Below is a small trained network, with its code and all its weights. Each question gives an input and a target symbol and asks what happens when units are switched off, that is, made to give their printed mean instead of their output.

import numpy as np


def w(rows, s, z=0):
    codes = np.array(rows[::2]) - 128.0
    scale = np.full(codes.shape[1], s)
    scale[-1] = z or s
    return codes * scale


def norm(h):
    return h / np.sqrt((h * h).mean(-1, keepdims=True) + 1e-5)


def f(y):
    return np.maximum(y, 0)


def softmax(a):
    e = np.exp(a - a.max(-1, keepdims=True))
    return e / e.sum(-1, keepdims=True)


def log_softmax(a):
    a = a - a.max(-1, keepdims=True)
    return a - np.log(np.exp(a).sum(-1, keepdims=True))


def net(x, mask):
    ids = ['αδηθμξσφ'.index(c) for c in x.split()]
    T = len(ids)
    res = E[ids] + P[:T]
    u = 0
    for l in range(3):
        q, k, v = (norm(res) @ M[l].T for M in (Q, K, V))
        z = softmax(np.where(np.tri(T) > 0, q @ k.T / 2**0.5, -1e9)) @ v
        res = res + np.where(mask[u], z, O[l][:, -1]) @ O[l][:, :-1]
        u += 1
        y = f(norm(res) @ A[l][:, :-1].T + A[l][:, -1])
        res = res + np.where(mask[u : u + 4], y, B[l][:, -1]) @ B[l][:, :-1]
        u += 4
    return log_softmax(norm(res)[-1] @ U[:, :-1].T + U[:, -1])


Q, K, V, O, A, B = {}, {}, {}, {}, {}, {}
E = w([
[175,80,113,131,115,144,147],'α',
[133,124,82,184,81,107,118],'δ',
[143,184,138,168,205,81,230],'η',
[129,72,104,208,95,209,128],'θ',
[147,81,195,150,125,95,50],'μ',
[163,61,119,113,64,103,104],'ξ',
[54,157,93,121,72,106,113],'σ',
[211,82,163,189,254,131,144],'φ',
],0.0057)
P = w([
[117,153,156,92,123,162,126],'0',
[42,59,204,119,167,9,81],'1',
[203,160,185,81,217,96,181],'2',
[143,146,181,227,106,173,153],'3',
[34,3,145,100,120,81,141],'4',
[207,154,160,62,204,107,167],'5',
[123,158,162,206,95,170,149],'6',
[64,14,133,91,146,52,121],'7',
[206,159,159,58,206,105,168],'8',
[62,135,163,194,32,176,22],'9',
[28,38,152,104,176,50,101],'10',
[204,164,159,57,198,108,164],'11',
[113,169,147,208,89,168,146],'12',
[59,17,114,106,133,59,137],'13',
],0.0035)
Q[0] = w([
[187,117,112,254,111,185,82],'L0H0',
[166,121,255,86,101,132,172],'L0H0',
],0.0043)
K[0] = w([
[116,177,1,107,148,115,137],'L0H0',
[171,149,173,111,220,167,179],'L0H0',
],0.0047)
V[0] = w([
[85,24,91,254,211,63,93],'L0H0',
[115,71,94,145,57,109,41],'L0H0',
],0.0022)
O[0] = w([
[145,1,79,135,157,148,167,254],'L0H0',
[124,153,199,123,134,118,214,51],'L0H0',
],0.0069,0.002)
A[0] = w([
[210,107,179,108,197,193,121,177],'L0N0',
[62,175,83,2,104,72,147,10],'L0N1',
[149,79,117,161,89,109,81,174],'L0N2',
[210,125,97,182,155,106,166,123],'L0N3',
],0.0044,0.0012)
B[0] = w([
[58,186,76,55,50,129,223,228],'L0N0',
[138,57,84,120,209,147,105,138],'L0N1',
[46,152,77,224,203,105,114,203],'L0N2',
[183,107,101,113,137,193,2,254],'L0N3',
],0.0044,0.004)
Q[1] = w([
[115,143,122,250,176,179,48],'L1H0',
[86,254,114,89,84,67,122],'L1H0',
],0.0037)
K[1] = w([
[82,210,177,86,2,122,175],'L1H0',
[164,83,171,69,139,83,122],'L1H0',
],0.0055)
V[1] = w([
[40,2,200,141,174,59,19],'L1H0',
[47,231,129,44,109,78,85],'L1H0',
],0.0021)
O[1] = w([
[218,122,99,194,240,192,94,150],'L1H0',
[192,125,17,4,51,46,158,4],'L1H0',
],0.0039,0.0018)
A[1] = w([
[37,73,148,166,69,102,4,177],'L1N0',
[166,180,148,100,138,121,195,7],'L1N1',
[84,191,78,110,107,117,142,90],'L1N2',
[69,120,138,129,124,116,43,110],'L1N3',
],0.0043,0.0018)
B[1] = w([
[178,162,149,130,188,131,227,253],'L1N0',
[72,126,82,180,217,132,160,148],'L1N1',
[97,99,146,192,123,131,57,138],'L1N2',
[253,199,121,87,167,174,152,174],'L1N3',
],0.0044,0.0032)
Q[2] = w([
[161,113,115,2,104,142,100],'L2H0',
[106,13,144,74,185,56,201],'L2H0',
],0.0051)
K[2] = w([
[220,91,45,202,148,245,181],'L2H0',
[115,118,117,164,199,179,254],'L2H0',
],0.0061)
V[2] = w([
[168,163,44,157,74,172,69],'L2H0',
[113,96,137,252,230,141,140],'L2H0',
],0.0038)
O[2] = w([
[203,254,67,206,170,178,86,92],'L2H0',
[69,180,160,115,35,102,91,254],'L2H0',
],0.0064,0.0058)
A[2] = w([
[154,227,88,128,136,111,111,73],'L2N0',
[71,183,68,59,123,117,185,7],'L2N1',
[134,175,179,36,185,152,59,87],'L2N2',
[162,208,97,68,128,2,195,98],'L2N3',
],0.0044,0.0015)
B[2] = w([
[159,21,140,157,115,73,115,226],'L2N0',
[155,101,55,166,255,197,102,200],'L2N1',
[183,105,236,150,145,121,184,210],'L2N2',
[48,190,76,112,39,120,177,251],'L2N3',
],0.0058,0.0016)
U = w([
[90,195,44,122,176,133,219,133],'α',
[141,148,196,136,31,96,190,105],'δ',
[184,172,112,255,135,121,33,228],'η',
[102,160,108,99,28,89,68,237],'θ',
[70,18,135,138,199,108,62,5],'μ',
[206,100,209,127,211,149,184,125],'ξ',
[186,147,74,117,141,183,117,112],'σ',
[81,201,167,183,65,228,63,80],'φ',
],0.0063,0.0016)

Each question gives the input, a string of symbols that net reads in full, and the target symbol t.
The units are the heads (2 rows each of Q, K, V and O) and the neurons (one row each of A and B). Each row of codes is followed by its name. A weight is (code - 128) times the scale printed after its matrix; where a second scale follows, it is the last column's (O, A, B and U).
mask holds one flag per unit, layer by layer, with each layer's heads first. A switched-off unit (its flag False) gives its mean, the last column of its rows in O or B, instead of its output. The means were averaged over made-up inputs and are rounded, as every weight is.
A unit's drop is (log p(t) with every unit on - log p(t) with that unit switched off) / (log p(t) with every unit on - log p(t) with every unit switched off).
The circuit of an input: a set's keep is (log p(t) with only the set's units on - log p(t) with every unit switched off) / (log p(t) with every unit on - log p(t) with every unit switched off). Starting from the 12 units with the biggest drops (on a tie, the unit counted first), units are removed one at a time, each time the one whose removal leaves the highest keep (on an exact tie, the one counted first), for as long as the keep stays at least 0.8.
units of the circuit, in order: the units of the circuit, biggest drop first
most important unit: the unit with the biggest drop
k most important neurons: the k neurons with the biggest drops, biggest first
top k neurons in layer l: the k neurons of layer l with the biggest drops, biggest first
input ξ α ξ α φ η ξ η φ θ, target ξ: units of the circuit, in order	L0H0; L2H0; L1N0; L1H0
input η θ μ η η η σ, target η: 2 most important neurons	L1N2; L2N0
input δ ξ σ α φ σ δ, target δ: units of the circuit, in order	L0H0; L2H0
input δ η η μ θ φ η θ η α, target δ: units of the circuit, in order	L1N0; L0N3
input μ δ φ θ, target μ: most important neuron	L0N3
input μ φ η σ δ δ φ δ η α, target μ: 3 most important neurons	L0N0; L0N3; L1N0
input ξ η η η φ η η η φ φ, target ξ: 3 most important neurons	L1N0; L0N3; L1N3
input η η δ ξ, target η: units of the circuit, in order	L0H0; L1H0; L2H0
input η ξ η φ η η η η η μ μ, target ξ: units of the circuit, in order	L1N0; L1N3
input ξ η θ α, target ξ: units of the circuit, in order	L0H0; L2H0
input ξ η σ η, target ξ: units of the circuit, in order	L2H0; L0H0; L0N2
input ξ η θ η φ η δ ξ σ φ, target ξ: units of the circuit, in order	L0H0; L2H0; L1H0; L1N0
input δ ξ α σ, target δ: top 2 neurons in layer 0	L0N0; L0N2
input η α ξ ξ μ φ μ, target η: 2 most important neurons	L0N2; L0N0
input θ θ φ σ η μ φ, target φ: top neuron in layer 2	L2N0
input η η η ξ η μ θ φ ξ σ θ σ, target μ: top 3 neurons in layer 0	L0N1; L0N0; L0N3
input η δ θ η φ α η φ η η σ η μ, target η: units of the circuit, in order	L0N2; L2H0; L1N3
input μ η φ μ, target μ: 3 most important neurons	L0N3; L0N0; L0N2
input μ η η φ η φ φ η μ δ, target μ: top 2 neurons in layer 0	L0N0; L0N3
input μ δ δ ξ μ μ η η θ η η η ξ, target μ: 2 most important neurons	L0N3; L0N0
input η α μ, target δ: most important unit	L2N2
input ξ φ δ δ μ θ φ η μ η, target ξ: units of the circuit, in order	L0H0; L2H0; L1H0; L0N2
input η φ η η φ μ μ δ μ, target δ: 3 most important neurons	L0N0; L2N2; L2N3
input ξ η φ δ, target ξ: 3 most important neurons	L0N3; L1N0; L0N0
